Below is a small trained network, with its code and all its weights. Each question gives an input and a target symbol and asks what happens when units are switched off, that is, made to give their printed mean instead of their output.

import numpy as np


def w(rows, s, z=0):
    codes = np.array(rows[::2]) - 128.0
    scale = np.full(codes.shape[1], s)
    scale[-1] = z or s
    return codes * scale


def f(y):
    return y / 2 * (1 + np.tanh(0.7978845608 * (y + 0.044715 * y**3)))


def softmax(a):
    e = np.exp(a - a.max(-1, keepdims=True))
    return e / e.sum(-1, keepdims=True)


def log_softmax(a):
    a = a - a.max(-1, keepdims=True)
    return a - np.log(np.exp(a).sum(-1, keepdims=True))


def net(x, mask):
    ids = ['ΛΞΦβγδζθμπψ'.index(c) for c in x.split()]
    T = len(ids)
    res = E[ids] + P[:T]
    u = 0
    for l in range(3):
        q, k, v = (res @ M[l].T for M in (Q, K, V))
        z = softmax(np.where(np.tri(T) > 0, q @ k.T / 4**0.5, -1e9)) @ v
        res = res + np.where(mask[u], z, O[l][:, -1]) @ O[l][:, :-1]
        u += 1
        y = f(res @ A[l][:, :-1].T + A[l][:, -1])
        res = res + np.where(mask[u : u + 8], y, B[l][:, -1]) @ B[l][:, :-1]
        u += 8
    return log_softmax(res[-1] @ U[:, :-1].T + U[:, -1])


Q, K, V, O, A, B = {}, {}, {}, {}, {}, {}
E = w([
[104,153,140],'Λ',
[145,189,47],'Ξ',
[81,205,144],'Φ',
[106,181,54],'β',
[121,144,142],'γ',
[212,97,164],'δ',
[48,180,192],'ζ',
[19,194,193],'θ',
[97,132,60],'μ',
[134,11,109],'π',
[100,137,122],'ψ',
],0.013)
P = w([
[180,149,184],'0',
[99,151,157],'1',
[141,53,159],'2',
[163,112,177],'3',
[200,129,195],'4',
[203,146,184],'5',
[107,81,137],'6',
[68,32,118],'7',
[70,2,121],'8',
],0.007)
Q[0] = w([
[148,72,91],'L0H1',
[85,115,106],'L0H1',
[204,254,179],'L0H1',
[105,114,79],'L0H1',
],0.0086)
K[0] = w([
[128,117,81],'L0H1',
[109,88,55],'L0H1',
[226,107,254],'L0H1',
[145,96,164],'L0H1',
],0.0067)
V[0] = w([
[5,145,65],'L0H1',
[254,139,100],'L0H1',
[216,73,96],'L0H1',
[63,194,118],'L0H1',
],0.0068)
O[0] = w([
[182,185,127,3],'L0H1',
[53,146,72,139],'L0H1',
[58,161,112,103],'L0H1',
[254,120,133,108],'L0H1',
],0.01,0.0026)
A[0] = w([
[126,35,118,51],'L0N1',
[110,136,158,106],'L0N2',
[105,82,197,165],'L0N3',
[134,195,5,80],'L0N4',
[139,170,98,2],'L0N5',
[80,223,124,72],'L0N6',
[132,77,132,79],'L0N7',
[149,91,81,25],'L0N8',
],0.012,0.006)
B[0] = w([
[15,162,137,144],'L0N1',
[89,151,188,139],'L0N2',
[147,212,208,254],'L0N3',
[156,185,79,139],'L0N4',
[138,176,252,105],'L0N5',
[125,162,114,142],'L0N6',
[120,159,51,129],'L0N7',
[3,67,133,109],'L0N8',
],0.0065,0.0058)
Q[1] = w([
[124,229,119],'L1H1',
[117,67,4],'L1H1',
[114,245,145],'L1H1',
[14,142,61],'L1H1',
],0.0039)
K[1] = w([
[88,209,214],'L1H1',
[243,238,40],'L1H1',
[3,146,38],'L1H1',
[186,181,133],'L1H1',
],0.0066)
V[1] = w([
[128,133,93],'L1H1',
[114,87,73],'L1H1',
[191,163,160],'L1H1',
[254,25,86],'L1H1',
],0.0092)
O[1] = w([
[139,213,190,91],'L1H1',
[164,190,87,48],'L1H1',
[117,73,82,168],'L1H1',
[39,254,132,2],'L1H1',
],0.0082,0.0062)
A[1] = w([
[167,193,90,79],'L1N1',
[106,100,3,80],'L1N2',
[92,203,111,3],'L1N3',
[77,121,136,146],'L1N4',
[170,124,125,155],'L1N5',
[86,153,124,14],'L1N6',
[158,167,186,131],'L1N7',
[110,116,231,124],'L1N8',
],0.011,0.006)
B[1] = w([
[145,113,166,126],'L1N1',
[160,254,117,145],'L1N2',
[140,93,111,121],'L1N3',
[182,119,83,142],'L1N4',
[147,174,111,160],'L1N5',
[88,88,195,110],'L1N6',
[126,119,40,149],'L1N7',
[107,186,100,255],'L1N8',
],0.0093,0.0073)
Q[2] = w([
[99,254,214],'L2H1',
[162,139,123],'L2H1',
[191,55,202],'L2H1',
[35,51,175],'L2H1',
],0.009)
K[2] = w([
[63,255,183],'L2H1',
[246,167,232],'L2H1',
[169,138,70],'L2H1',
[89,157,41],'L2H1',
],0.0077)
V[2] = w([
[95,167,254],'L2H1',
[92,97,83],'L2H1',
[143,40,112],'L2H1',
[114,118,155],'L2H1',
],0.011)
O[2] = w([
[165,102,252,107],'L2H1',
[181,161,99,105],'L2H1',
[98,172,171,254],'L2H1',
[109,157,136,141],'L2H1',
],0.015,0.003)
A[2] = w([
[172,183,118,6],'L2N1',
[94,159,206,69],'L2N2',
[226,74,154,127],'L2N3',
[133,142,88,6],'L2N4',
[164,201,89,3],'L2N5',
[199,126,148,72],'L2N6',
[3,41,142,145],'L2N7',
[94,180,125,185],'L2N8',
],0.011,0.0056)
B[2] = w([
[59,67,247,120],'L2N1',
[54,94,35,169],'L2N2',
[175,113,253,176],'L2N3',
[46,93,166,104],'L2N4',
[116,12,230,147],'L2N5',
[156,97,158,117],'L2N6',
[3,125,114,253],'L2N7',
[150,198,70,181],'L2N8',
],0.0061,0.0043)
U = w([
[148,165,146,86],'Λ',
[135,127,99,94],'Ξ',
[210,146,149,134],'Φ',
[168,96,83,63],'β',
[138,162,143,101],'γ',
[7,120,138,144],'δ',
[171,77,201,109],'ζ',
[218,54,197,145],'θ',
[195,208,69,233],'μ',
[130,164,135,4],'π',
[149,247,138,77],'ψ',
],0.011,0.0045)

Each question gives the input, a string of symbols that net reads in full, and the target symbol t.
The units are the heads (4 rows each of Q, K, V and O) and the neurons (one row each of A and B). Each row of codes is followed by its name. A weight is (code - 128) times the scale printed after its matrix; where a second scale follows, it is the last column's (O, A, B and U).
mask holds one flag per unit, layer by layer, with each layer's heads first. A switched-off unit (its flag False) gives its mean, the last column of its rows in O or B, instead of its output. The means were averaged over made-up inputs and are rounded, as every weight is.
A unit's drop is (log p(t) with every unit on - log p(t) with that unit switched off) / (log p(t) with every unit on - log p(t) with every unit switched off).
The circuit of an input: a set's keep is (log p(t) with only the set's units on - log p(t) with every unit switched off) / (log p(t) with every unit on - log p(t) with every unit switched off). Starting from the 12 units with the biggest drops (on a tie, the unit counted first), units are removed one at a time, each time the one whose removal leaves the highest keep (on an exact tie, the one counted first), for as long as the keep stays at least 0.8.
units of the circuit, in order: the units of the circuit, biggest drop first
k most important neurons: the k neurons with the biggest drops, biggest first
k most important neurons of layer l: the k neurons of layer l with the biggest drops, biggest first
drop when u is switched off: that unit's drop, to one decimal
input δ γ μ ψ, target μ: units of the circuit, in order => L2H1, L0H1
input δ ψ δ δ β, target ψ: units of the circuit, in order => L1N2, L0H1, L0N4
input δ δ δ δ δ ζ, target δ: units of the circuit, in order => L0H1
input δ μ δ Φ ψ θ Φ, target θ: units of the circuit, in order => L1H1, L0H1
input θ δ θ ψ, target θ: units of the circuit, in order => L0H1, L2H1
input γ δ Ξ δ π μ δ Φ π, target δ: 2 most important neurons => L0N1, L2N7
input δ δ Ξ ζ δ δ Ξ β, target ψ: units of the circuit, in order => L1N2, L1H1
input δ θ δ ψ δ δ β Ξ, target ψ: units of the circuit, in order => L1N2, L2H1, L1H1
input Ξ δ ζ δ δ, target δ: 3 most important neurons => L2N7, L1N2, L0N4
input δ δ Ξ γ δ Φ, target δ: 4 most important neurons of layer 1 => L1N2, L1N7, L1N8, L1N5
input θ Λ δ δ Λ, target δ: 3 most important neurons => L2N7, L1N2, L1N5
input δ θ Λ, target θ: units of the circuit, in order => L0H1, L2N3
input δ δ Φ γ Ξ Φ θ θ γ, target θ: units of the circuit, in order => L0H1, L2N3
input δ Ξ δ Ξ, target ψ: 4 most important neurons => L1N2, L2N8, L0N3, L0N4
input θ ζ θ θ θ, target θ: units of the circuit, in order => L2H1
input δ δ θ θ μ δ, target μ: units of the circuit, in order => L2H1, L0H1, L1H1, L0N3
input Φ ζ Λ δ ψ, target δ: units of the circuit, in order => L1N2, L1H1, L0H1
input θ μ μ θ ζ ζ Ξ, target θ: units of the circuit, in order => L2H1, L0H1
input δ ζ δ Λ, target δ: 2 most important neurons => L1N2, L2N7
input ζ ζ γ, target θ: units of the circuit, in order => L0H1
input θ Ξ δ γ, target δ: 2 most important neurons => L1N2, L2N7
input ψ ζ μ μ δ, target μ: 2 most important neurons => L1N7, L0N3
input Ξ ζ δ δ Φ, target δ: 2 most important neurons => L2N7, L1N2
input μ Ξ Ξ θ ζ, target θ: 2 most important neurons => L2N3, L1N1
input ζ θ θ δ δ ζ, target δ: 2 most important neurons of layer 2 => L2N7, L2N2
input δ δ μ, target μ: 3 most important neurons of layer 2 => L2N8, L2N7, L2N3
input ζ δ ζ γ θ ζ ζ, target ζ: units of the circuit, in order => L2H1
input θ θ δ δ γ, target δ: drop when L1N2 is switched off => 0.1
input δ θ θ θ Φ, target θ: drop when L0H1 is switched off => 0.3
input θ δ π π, target δ: drop when L0N3 is switched off => 0.2
